Questions about the table below.
1) Which number is the largest entry in the first column?
2) Which number is the top entry of the column that holds the smallest entry?
3) Which number is the 4th entry, reading row by row?
4) Which number is the second-last entry, reading row by row?
5) Which number is the fourth-last entry, reading row by row?
6) Which number is the entry just right of the largest entry?
7) Which number is the entry directly above 124?
8) Which number is the bottom-right entry?
[[117 103 113 114 119]
 [119 115 112 117 118]
 [119 108 112 116 119]
 [121 124 112 120 116]
 [120 102 113 116 122]]
1) 121
2) 103
3) 114
4) 116
5) 102
6) 112
7) 108
8) 122

Questions about the grid below. Counting starts at 0.
1) Give the top-left entry.
2) Give the bottom entry of the column that holds the smallest entry.
3) Give the bottom-left entry.
4) Give the entry at row 0, column 1.
5) Give the entry directly below 149.
6) Give the entry directly below 120.
7) Give the bottom-right entry.
8) Give the entry at row 0, column 2.
[[117 128 110 113 130 129]
 [125 125 120 139 114 147]
 [131 126 149 103 110 135]
 [130 138 117 138 126 143]]
1) 117
2) 138
3) 130
4) 128
5) 117
6) 149
7) 143
8) 110

Questions about the row below.
1) What is the second entry?
2) What is the first entry?
[133 124 107 127 107]
1) 124
2) 133

[[146 146 117 121 135]
 [109 110 146 108 124]
 [149 147 110 150 132]
 [121 126 134 149 106]
 [151 149 109 141 134]
 [122 123 144 149 107]
 [107 110 138 130 110]
 [109 112 142 147 106]
 [108 112 138 149 108]
 [150 150 116 128 134]
 [110 117 138 145 108]
 [145 148 111 119 141]
 [117 109 141 150 107]
 [142 116 109 116 148]
 [147 150 110 125 140]
 [108 110 142 122 111]]
Counting starts at 0.
The entry in row 2 and column 0 is 149
The entry at row 0, column 1 -> 146
Give the bottom-left entry.
108
The top-right entry: 135
The entry in the bottom-right corner -> 111
Give the entry at row 0, column 2.
117
Give the entry in row 1 and column 0.
109
The top-left entry is 146
Give the entry in row 2 and column 1.
147
The entry just right of the largest entry -> 149
Give the entry directly below the largest entry.
122
Give the entry directly below 132.
106
